In the rows, zero is written as 128.
Group, then class:
[152 121 128 133 114 144 150 158 125  61 125 109 136 169 126  71] | (16)/(13)
[130 138 114 140 120 120 124 175 126  62 140 106 129 156 130 115] | (12)/(7)
[122 161 114 109 121 111 121 184 138  37 151 114 121 136 137 128] | (12)/(11)
[139 165 106 179 115 103 130 161 143  33 144 111 127 146 128 126] | (12)/(7)
[153 134 121  60 113 117 138 155 116  83 134 112 141 160 110  98] | (16)/(13)
[170 120 103 150 113 125 123 186 119  45 136 107 136 187 127  45] | (16)/(15)
[140 171 105 163 132 112 130 176 147  53 145  98 135 161 131  77] | (12)/(11)
[154  97 109  95 105 127 125 154 119  97 134 127 131 149 108  75] | (16)/(15)
[147 104 100 133 127 114 120 165 126 115 151  94 140 179 136  52] | (16)/(5)
[145 126 102 129 108 129 131 163 122  98 136 106 143 167 126  53] | (16)/(15)
[153 156 109 119 113 124 124 168 124  42 151  93 121 159 126 111] | (12)/(11)
[150 104 113  27 104 115 123 136 115 115 134 133 135 144 113  85] | (16)/(5)
[132 151 111 158 125 109 124 173 134  64 104 123 120 155 130 118] | (12)/(11)
[138  96 115 143 117 124 113 192 123  62 135  96 131 152 133 118] | (12)/(11)
[135 147 109  88 117 121 120 176 147  58 146 114 124 158 118 124] | (12)/(3)
[138 154 110 131 122 119 135 151 125  66 147 114 148 148 109 118] | (12)/(7)
[146 137 108 122 115 112 126 155 132  66 140 113 134 147 125  91] | (12)/(3)
[138 155 111  93 132 126 180 168 137  71 139  98 126 150 131 126] | (12)/(11)
[157 122 118  96 108 130 143 176 119  95 139 108 134 168 127  82] | (16)/(15)
[156 135 119  33  94 124 126 123 129 102 128 143 136 148  98  90] | (16)/(5)
[144 133 114  91 121 139 134 164 115  66 137 105 136 148 117 100] | (16)/(13)
[134 169 115  33 103 105 115 155 138  61 135 127 124 136 116 159] | (12)/(3)
[139 134 109 116 133 108 123 173 136  55 132 110 126 135 133 115] | (12)/(3)
[128 142 119 163 125 116 119 166 130  47 142 126 144 153 123 110] | (12)/(7)
[154  94  98 133 110 134 112 178 113  93 178 105 143 195 129  64] | (16)/(15)
[148 123 111 145 116 115 124 147 112  73 115 112 130 155 143  60] | (16)/(5)
[145 173 109 107 122 104 121 150 125  43 145 122 137 145 116 145] | (12)/(7)
[132 171 111 110 124 114 118 172 135  60 159 112 127 140 114 111] | (12)/(3)
[136 188 108 138 113 104 132 158 140  13 144 117 134 146 124 111] | (12)/(7)
[141 151 113  31 116 114 158 169 113  75 136 116 126 151 115  88] | (16)/(13)
[138 141 114 129 118 126 117 168 127  67 140 130 123 155 128 100] | (12)/(11)
[134 158 103 152 108 108 122 173  99  55 138 120 138 162 127 120] | (12)/(7)
[138 147 106 143 129 116 121 181 129  72 143 100 135 145 132 120] | (12)/(11)
[152 119 102  64 102 120 139 132 131 105 134 116 138 161 115  86] | (16)/(15)
[147 141 110 117 119 111 105 167 135  60 146 109 145 162 126 118] | (12)/(3)
[154 157 108 108 101 106 115 140 137  42 128 125 131 144 116 111] | (12)/(7)
[129 161 123  90 128 120 130 171 128  51 143 105 124 148 113 125] | (12)/(11)
[145 139 115  84 126 119 126 170 129  69 140 111 141 143 124 119] | (12)/(11)
[157 111 105  52  97  83 127 147 113  97 133 122 137 176 118  93] | (16)/(15)
[122 137  96 206 121 122 113 186 142  57 150  93 138 168 127  81] | (12)/(3)
[143  95 104 148 128 118 140 133 136  86 134 107 131 171 150  79] | (16)/(5)
[143 124 108 123 110 116 134 148 111  63 134 113 133 178 121  85] | (16)/(5)
[138 155 106 146 104 115 120 167 147  52 140 114 127 136 134 111] | (12)/(3)
[140  85  96  76  90 133 113 150 119 100 133 115 134 147 129  76] | (16)/(5)
[127 150 107 172 127 120 132 156 127  42 140 109 109 140 131 114] | (12)/(7)
[150 113 104 189 128 143 143 185 126  60 132 100 148 183 130  43] | (16)/(13)
[148 112 109  25 102 107 129 141 120  91 124 129 138 144 110  92] | (16)/(5)
[147 118 101 252 141 139 135 222 139  55 139  69 142 192 158  25] | (16)/(13)
[191 132 115  41 106 105 114 149 120  75 144 122 104 137 122 122] | (12)/(3)
[135 149 121  63 123 117 120 151 132  56 131 121 123 142 126 102] | (12)/(11)
[132 148 102 144 110 126 135 177 125  53 143  96 121 149 120 111] | (12)/(11)
[142  81 111 122 132 127 125 166 123  99 138  98 147 164 129  64] | (16)/(5)
[144 135 111 252 130 115 124 178 140  35 140  87 128 174 150  72] | (12)/(11)

Group and class of each row:
[146 131  91 135 148 121 132 119 154 140 123 113 128  95 132 115] | A/<87>
[119 116 110 116 157  99 106 135 111 129 128 143 110 147 128 129] | W/<88>
[115 128 124 127 120 119 116 130 117 122 112 126  98 117 136 123] | A/<74>
[104 139 146 117 117 122 128 138  79 118 129 111 117 143 122 111] | Z/<86>
[106 117 129 125 107 116 120 134 105 121 121 136 102 103 130 124] | A/<74>
[123 125 126 131 129 121 120 140 121 131 124 128 111  91 129 126] | A/<74>
[101 120 138 114 132 111 111 140 105 127 125 152 116 158 126 118] | W/<88>
[118 130 133 120 112 127 127 129 120 117 121 132 122 110 127 142] | T/<76>
[ 99 134 159 120 104 120 122 137  80 118 138 127 115 149 126 115] | Z/<95>
[108 121 149 127  99 136 126 130 112 113 114 128 124 134 137 139] | T/<76>
[110 126 120 127 128 119 115 139 112 118 110 129 104 103 121 117] | A/<74>
[115 128 140 130 125 130 121 143 113 119 122 100 126 118 128 122] | A/<87>
[135 121 138 133 113 140 134 123 137 120 136 124 133 115 135 146] | T/<76>
[126 126 118 115 144 123 122 127 124 126 128 139 127 158 122 131] | W/<88>
[148 123 122 134 117 143 130 119 161 135 117 111 134 121 156 146] | T/<76>
[116 117 149  87 110 138 125 128 124 112 124 118 129 123 142 141] | T/<85>
[ 91 125 144 118 105 111 115 147  87 113 119 122  92 101 132 114] | A/<74>
[114 123 145 112 121 104 108 135  88 113 128 147 110 138 131 124] | W/<88>
[119 120 129 108 133 118 110 131 110 129 127 148 115 160 124 137] | W/<91>

Group, then class:
[133 128 113 136 126  99 192 125 126 134 127 139 110 136 126 109] | Q715/B
[135 123 130 123 123 125 173 129 159 127 121 168 154 137 138 152] | Q291/M
[130 123  96 127 115 111 182 122 119 130 133  96 113 141 150  98] | Q715/B
[142 122 131 124 117 130 149 120 123 136 130 102 126 127 127  96] | Q179/G
[122 142 135 131 131 135 162 133 168 135 102 170 141 138 121 133] | Q291/M
[129 133 124 131 130 127 148 131 159 133 122 148 132 138 120 138] | Q291/Q
[133 127 103 129 112  92 173 125 112 133 129 117 109 166 139  92] | Q715/J
[129 136 105 123 130 136 151 126 165 130 125 129 136 140 132 135] | Q291/M
[131 131  97 123 122  77 133 120 144 137 127 154 136 143 164 140] | Q291/M
[135 119 120 120 108 108 155 126 128 129 121 148 149 131 156 154] | Q291/M
[123 135 113 130 126 111 174 127 138 119 120 119 110 132 125 107] | Q715/B
[140 127 120 126 129 125 154 129 131 127 120  92 106 142 127 122] | Q179/K
[135 128 136 129 124 112 187 130 118 127 127 117 110 128 126 108] | Q715/B
[130 119 152 130 122 127 157 137 120 139 124 101 117 122 123 104] | Q179/G
[133 116 149 130 112 131 144 133 118 133 125 106 119 116 117  96] | Q179/G
[135 113 160 127 147 132 148 125 125 137 119  91 120 128 123  90] | Q179/G

Group, then class:
[ 77 138 125 169 133 152 116 130 127 122 110  76 117 128 115 116] | Q992/Q832
[ 50 130 166 168 130 145 112 116 131 120 127 129 145 110 139 163] | Q657/Q976
[ 94 114 166 159 132 146  94 147 140 112 117  96 137 125 148 142] | Q376/Q608
[ 83 129 125 157 121 145 114 154 134 128 142  84 120 111 106 133] | Q992/Q844
[ 11 117 154 188 114 161  51 113 127 116 120  74 107 138  88 107] | Q992/Q808
[ 42 116 107 187 121 170  57 119 137 113  99  83 126 128 126 122] | Q376/Q873
[ 82 111 150 148 130 144 109 144 131 118  98  63 145 133 130 128] | Q376/Q608
[ 41 116 130 171  93 154  93 126 118 129 129 125 145 120 112 145] | Q158/Q933
[ 36 113 161 182 133 160  66 117 121 119 121 103 120 125 142 148] | Q657/Q813
[ 84 131 128 151 127 161 101 138 133 107 102  89 141 131 130 115] | Q376/Q710
[ 68 150 132 171  90 144 115 133 119 119 135  75 140 117 114 148] | Q992/Q808
[ 60 114 163 167 111 153  93 114 128 124 124 103 109 130 137 138] | Q657/Q976
[ 76 120 133 161 106 126 108 147 120 112 143  70 135 122 100 134] | Q992/Q808
[ 22 119 178 167 118 142  80 125 130 110 129 104 110 134 133 162] | Q657/Q813
[ 53 134 174 168  13 184  45 127 164 166 240 171 186 114 102 207] | Q376/Q710
[ 80 120 132 145 111 144 105 117 114 135 126 152 142 117 106 127] | Q158/Q933
[ 89 126 155 166 123 144 105 124 119 125 120  97 129 123 118 114] | Q992/Q808
[ 29  95 161 169 115 163  66 107 135 113 125 124 108 121 129 142] | Q657/Q976
[ 93 131 133 146 122 121 120 120 115 129 130 109 109 111  95 118] | Q992/Q808
[110 134 140 140 124 121 111 120 139 140 145 110 116 120 116 164] | Q992/Q808
[ 94 129 121 158 119 136  99 112 124 127 130 115 109 133 103 111] | Q992/Q808
[ 72 121 121 146 136 135 109 132 121 127  98  81 105 121 117 131] | Q992/Q832
[ 71 145 134 160 115 115  91 120 113 122 122  93 122 111 119 136] | Q992/Q808
[ 62 126 139 169 108 146 114 121  91 131 126 131 155 120 111 139] | Q158/Q325
[ 63 135 129 166 131 149  85 119 116 124 117  94 138 127 110 124] | Q158/Q933
[ 68 124 125 157 125 143 134 133 117 121 102 112 145 127 110 129] | Q158/Q325
[ 88 131 131 165 131 126 121 142 120 122 121  74 118 125 117 135] | Q992/Q832
[ 57 132 149 175 117 149 100 116 141 123 132  90 137 152 131 146] | Q657/Q976
[ 36 137 138 174 111 150  82 127 113 125 116  68 120 118 101 115] | Q992/Q844
[ 45 122 166 156 120 145 103 113 127 142 125 117 105 127 146 131] | Q657/Q813
[ 85 135 164 163 107 139 113 130 123 132 147 138 149 131 144 172] | Q657/Q329
[ 77 126 143 159 123 132 105 136 146 107 128  99 149 118 146 149] | Q657/Q329
[ 71 126 128 169 103 160  91 135 132 126 140 114 152 126 129 146] | Q376/Q873
[ 92 115 115 154 113 144 134 117 127 127 137 133 163 105 121 131] | Q158/Q933
[ 61 124 125 178 123 150 104 157 139 130 105  76 153 131 125 140] | Q376/Q608
[ 86 124 114 172 125 147  86 142 139 117 119  83 146 139 146 125] | Q376/Q873
[ 73 123 113 199 111 148 138 118 121 122 115 120 140 128 127 139] | Q158/Q497
[109 149 116 145 100 128 116 144 127 126 152 122 143 114 119 148] | Q992/Q808
[ 78 139 130 133 104 133  95 130 123 127 131 108 142 119 110 144] | Q992/Q808
[ 72 122 148 161 111 145 105 138 124 128 153 131 124 106 106 170] | Q992/Q832
[ 19 107 153 134 113 170  96 103 116 127 121 139 152 129 111 135] | Q158/Q497
[ 31 132 172 169 100 141  99 142 115 141 164 100 161 112 106 165] | Q992/Q808
[ 74 123 112 170 123 167  76 137 119 110 110  83 138 126 127 122] | Q376/Q608
[ 87 133 105 155 105 163 104 129 132 114 133 106 153 129 129 145] | Q376/Q608
[ 18 120 121 167 121 166  88 117 113 107 110  84 136 154 112 132] | Q158/Q933
[116 126 102 153 153 122 123 121 113 133 119 102 113 117 116 112] | Q992/Q832
[ 51 132 132 162 121 141  96 117 110 123 104 110 151 126 118 128] | Q158/Q933
[ 63 127 172 152  62 164  65 138 151 153 206 162 167 125 125 191] | Q376/Q608
[ 78 138 138 151  96 119  96 133 124 127 156 100 111 114 122 131] | Q992/Q844
[ 93 139 114 155 109 131 112 136 118 121 145 103 125 114 120 150] | Q992/Q832
[101 136 139 151 110 136 133 128 130 127 143 102 134 119 112 148] | Q992/Q808
[ 71 114 152 149  98 159  80  93 123 143 149 163 143 119 102 125] | Q158/Q933

Group, then class:
[127 115 127 137 128 136 139 117 122 140 118 136 136 125 126 142] | Q364/R
[116 119 124 142 120 134 136 116 117 141 116 129 133 139 128 142] | Q364/X
[116 120 117 145 123 125 131 122 114 139 115 137 132 136 127 139] | Q364/V
[112 122 118 143 114 134 139 116 113 144 114 139 140 141 119 148] | Q364/R
[138 111 119 120 131 150 131 120 167 127 113 110 129 141 128 141] | Q906/L
[117 132 129 125 121 144 135 119 121 119 137 114 116 123 132 131] | Q92/H
[126 119 125 134 124 132 137 121 114 139 117 146 138 124 127 143] | Q364/R
[124 116 141 129 124 164 129 115 117 126 106 134 128 126 133 136] | Q529/N
[129 115 125 127 134 159 129 118 148 120 116 115 124 137 129 131] | Q906/Y
[118 115 129 148 124 153 126 115 114 127 112 131 126 134 126 139] | Q529/N
[109 118 118 159 108 154 138 116 131 140 112 122 125 131 119 150] | Q529/U
[124 121 132 145 121 139 131 118 114 134 123 125 126 140 124 143] | Q529/P
[139 113 124 114 132 157 130 120 161 129 117 107 127 142 130 142] | Q906/C
[124 119 131 144 124 165 134 116 125 132 117 126 130 132 119 142] | Q529/U
[115 115 130 146 128 157 138 113 138 130 104 121 123 129 122 139] | Q529/P
[137 121 119 129 130 143 133 124 162 131 123 109 129 143 121 143] | Q906/C
[113 118 121 146 121 125 134 118 105 141 112 145 134 132 127 145] | Q364/R
[126 125 145 142 127 151 125 119 114 133 111 138 133 125 123 134] | Q529/U
[136 114 123 127 127 149 134 126 166 136 114 108 125 131 130 140] | Q906/L
[108 137 114 129 122 125 130 122 123 127 142 113 114 131 134 142] | Q92/F
[137 115 113 126 129 148 128 121 165 125 121 104 128 149 122 145] | Q906/C
[127 121 128 143 128 142 128 121 120 127 116 133 133 131 121 136] | Q529/P
[128 118 130 146 122 152 133 120 128 134 116 128 132 131 115 139] | Q529/U
[131 112 121 132 123 144 134 126 159 139 116 111 124 133 131 142] | Q906/L
[120 122 136 140 119 159 136 114 124 133 113 128 130 135 119 138] | Q529/U
[118 131 128 126 123 154 135 118 129 125 132 104 114 127 123 140] | Q92/F
[118 122 117 144 119 135 135 117 103 138 121 140 134 130 127 153] | Q364/R
[117 137 124 126 139 134 135 121 136 120 135 105 116 116 129 136] | Q92/F
[119 125 126 130 127 135 136 122 109 133 115 149 138 125 127 131] | Q364/V
[115 121 128 139 124 165 133 112 131 125 108 120 119 127 124 139] | Q529/N
[119 121 117 141 120 133 133 118 103 141 122 140 133 133 130 147] | Q364/V
[130 112 116 135 121 149 132 119 148 130 118 120 131 143 123 145] | Q906/C
[122 118 133 145 125 144 131 118 114 132 114 134 124 130 126 136] | Q529/P
[114 131 126 126 126 148 134 121 129 123 129 108 113 129 135 135] | Q92/F
[128 123 137 142 132 142 126 122 118 120 120 131 126 132 125 134] | Q529/P
[104 131 122 133 125 137 132 117 124 124 131 103 108 134 134 137] | Q92/F
[111 132 126 136 120 142 134 118 128 124 133 104 112 133 126 136] | Q92/E
[121 120 130 151 121 150 132 115 124 128 116 127 129 135 115 136] | Q529/U
[117 117 126 143 121 152 136 116 130 129 111 127 128 133 122 141] | Q529/P
[120 132 124 122 125 158 129 121 121 113 131 117 118 127 127 132] | Q92/H
[112 135 119 130 126 148 129 121 118 118 135 111 114 124 123 138] | Q92/H
[128 116 122 120 131 156 132 121 168 126 109 106 127 147 128 137] | Q906/C
[125 119 123 129 128 142 137 118 164 131 121 100 123 145 129 142] | Q906/Y
[118 122 119 147 123 118 131 124 109 133 123 147 136 132 125 139] | Q364/V

Group, then class:
[131 104 124 115 120 128 130 147 133 112 119 119 135 129 131 122] | Q572/<278>
[139 115 126 119 132 142 129 148 134 127 126 130 127 146 139 118] | Q572/<278>
[138 128 131 140 128 122 130 113 127 142 127 126 147 102 128 142] | Q590/<283>
[140 107 129 114 136 124 131 151 119 120 135 119 130 121 132 125] | Q572/<279>
[142 117 127 112 133 131 144 120 120 131 117 132 131 108 121 137] | Q590/<280>
[135 117 125 123 128 123 126 150 130 129 133 125 131 129 134 127] | Q572/<278>
[133 114 122 117 138 129 126 149 122 135 128 122 130 131 105 121] | Q572/<278>
[141 100 126 107 134 125 129 119 126 122 133 117 126 123 130 128] | Q572/<278>
[140 117 135 127 129 120 124 115 120 141 117 132 132 112 133 136] | Q590/<283>
[143 128 123 130 125 133 133 117 122 138 115 125 134 115 121 132] | Q590/<280>
[134 110 124 116 133 125 132 150 127 113 134 118 131 132 142 122] | Q572/<279>
[140  77 120 102 139 126 124 143 126 120 128 121 135 130 137 121] | Q572/<278>
[139 101 125 112 141 126 128 136 118 117 126 126 125 128 143 121] | Q572/<278>
[140 119 129 108 124 132 124 108 126 130 115 126 129 109 123 132] | Q590/<280>
[141 127 128 135 128 130 125 113 127 146 123 130 131 108 129 134] | Q590/<283>
[142 122 124 113 136 140 133 117 129 134 126 123 130 110 113 130] | Q590/<280>
[141 103 126 113 142 125 127 148 124 121 130 118 123 131 133 133] | Q572/<279>
[138 101 121 114 128 127 129 152 129 128 119 122 143 125 141 119] | Q572/<279>
[128  99 137 110 140 120 131 147 116 122 121 121 129 112 133 124] | Q572/<279>
[142 122 129 117 135 138 121 112 124 129 114 118 126 109 115 135] | Q590/<280>
[141 105 122 113 137 116 138 147 112 129 124 117 128 114 133 129] | Q572/<279>
[136 112 132 115 136 128 132 145 118 124 131 121 131 126 139 175] | Q572/<278>
[136 105 130 114 122 119 134 142 122 123 127 123 133 134 131 117] | Q572/<279>
[140 143 129 118 125 124 130  99 123 129 119 127 127 107 119 132] | Q590/<280>
[139 108 126 108 137 124 136 145 125 122 125 120 125 146 127 117] | Q572/<279>
[130 103 122 110 140 127 131 133 129 121 130 115 121 126 132 121] | Q572/<279>
[137 116 131 132 137 110 134 117 108 133 118 123 131 103 132 142] | Q590/<283>
[145 105 124 114 123 123 136 143 120 125 123 118 133 118 136 124] | Q572/<278>
[129 112 138 118 133 123 126 138 127 128 134 123 138 129 131 126] | Q572/<279>
[146 103 131 120 131 125 138 116 116 128 113 115 124  82 122 141] | Q590/<280>
[138 110 125 113 132 130 127 133 125 120 120 127 123 126 136 121] | Q572/<278>
[143 100 124 110 140 125 130 156 119 122 124 114 120 126 130 117] | Q572/<278>
[138 117 122 118 126 136 124 122 117 131 120 137 139 111 128 126] | Q590/<280>
[138 109 126 108 131 131 140 140 112 121 130 133 134 130 131 124] | Q572/<279>
[139 117 131 131 127 143 133 107 127 132 117 133 131 100 124 137] | Q590/<280>
[ 95 115 131 115 131 135 123 146 121 120 135 121 127 135 124 124] | Q572/<278>
[131 109 124 121 122 124 132 144 126 119 127 124 124 127 133 123] | Q572/<278>
[130 111 131 119 145 129 124 139 126 132 128 127 132 122 120 125] | Q572/<279>
[126 120 130 122 130 134 127 156 132 124 129 129 124 134 137 131] | Q572/<278>
[125 108 126 113 138 126 123 151 125 114 126 113 130 131 132 121] | Q572/<279>
[137 120 130 120 133 119 134 116 127 135 124 121 135 115 121 132] | Q590/<280>
[135 108 127 102 150 139 123 152 128 133 131 127 128 134 141 120] | Q572/<278>
[143 119 128 123 130 131 128 106 120 132 118 123 134 106 119 132] | Q590/<280>
[140 131 123 130 127 129 127 116 129 132 114 124 127 111 130 124] | Q590/<280>
[131 142 122 129 129 143 121 101 140 111 127 126 128 131 122 126] | Q590/<280>
[133 117 126 120 136 128 120 160 129 118 130 122 135 130 134 117] | Q572/<278>
[148 103 122 104 136 128 123 148 125 123 125 126 130 122 128 120] | Q572/<278>
[145 126 144 112 129 137 125 113 125 127 116 129 130 101 111 133] | Q590/<280>
[143  77 136  87 151 108 149 151 100 106 125 119 134  78 126 144] | Q572/<278>
[143 119 126 127 130 136 128 110 125 135 114 126 127 110 129 134] | Q590/<280>
[143 123 128 128 126 140 121 117 135 136 111 124 121 111 127 135] | Q590/<280>
[146  89 139 116 141 133 126 150 127 120 128 128 142 109 137 128] | Q572/<279>
[135 122 137 132 127 121 143 122 122 137 120 119 124 113 124 141] | Q590/<283>
[139 107 122  93 137 138 125 145 127 134 126 125 131 131 136 121] | Q572/<279>
[147 107 126 117 138 125 140 112 119 119 114 119 140  88 135 139] | Q590/<280>
[126 136 131 135 124 139 140 109 126 137 124 132 124 110 123 137] | Q590/<283>

Group and class of each row:
[124 111 144 126 132 143 164 107 127 141 126 131 102 126 113 144] | Q309/<468>
[146 149 143 149 153 144 177 113 134 126 142 143  83 124 128 151] | Q829/<481>
[133 123 100 163 132 144 184 105 123 138 131 145  92 130 132 165] | Q309/<468>
[142 133 105 135 128 135 172 136 146 117 142 109 148 124 131 159] | Q309/<487>
[135 119 120 134 124 157 153 108 115 137 137 138 124 119 140 139] | Q818/<459>
[148 128 134 149 122 156 141  91 124 116 143 120 116 136 129 126] | Q818/<459>
[121 116  97 164 104 200 167  93 127 134 130 176 107 127 149 153] | Q207/<462>
[131 111 136 148 138 117 172 135 116 129 149 157 102 111 132 151] | Q829/<485>
[116 122 119 136 172 126 174 109 129 133 132 146 129 120 133 168] | Q309/<483>
[137 114 133 137  94 154 127  99 126 126 157 123  99 134 142 124] | Q818/<461>
[131  98 154 152 123 136 141 108 141 147 160 133  83 123 120 137] | Q829/<481>
[139 115 127 146 112 146 141 123 140 135 174 124 103 117 148 140] | Q829/<482>
[138 108 125 148 142 137 153 136 128 139 159 128 100 120 126 149] | Q309/<487>
[126 109 141 160 108 167 152 113 130 115 134 154 105 126 126 134] | Q207/<462>
[116 117 153 135 137 107 172 138 115  87 121 128 117 147 125 144] | Q829/<481>
[119 117 149 129 137 133 176 149 147 130 142 113 137 124 116 155] | Q309/<487>
[130 123 122 143 126 131 182 125 139 140 138 129 132 121 133 129] | Q829/<481>
[135 146  67 152 113 150 219  99 138 136 162 144 139 130 112 167] | Q207/<455>
[123 116 179 125 147 104 179 143 131 152 124  99 151 118 139 130] | Q829/<481>
[128 124 123 164 133 138 166 106 128 136 128 144 116 127 127 151] | Q309/<487>
[144 130 138 112 139  98 147 110 120 142 129 124 133 115 128 137] | Q309/<483>
[131 107 126 154 127 168 162 104 128 134 140 154 116 153 150 167] | Q207/<455>
[139 129 143 127 128 128 166 116 111 136 139 106 109  88 137 134] | Q818/<471>
[107  79 184 166 101 111   2  45 102 145 105 178  67 126 106 127] | Q829/<481>
[121 154  82 122 135 172 238 134 131 150 146 122 138 123 132 171] | Q207/<455>
[133 121 148 129 137 121 167  94 140 140 136 122 109 134 153 157] | Q309/<483>
[138 131 179 135 126 147 182  83 133 124 136 111 135 118 140 135] | Q818/<471>
[142 148 111 138 120 163 192 117 143 142 146 102 142 144 141 135] | Q818/<459>
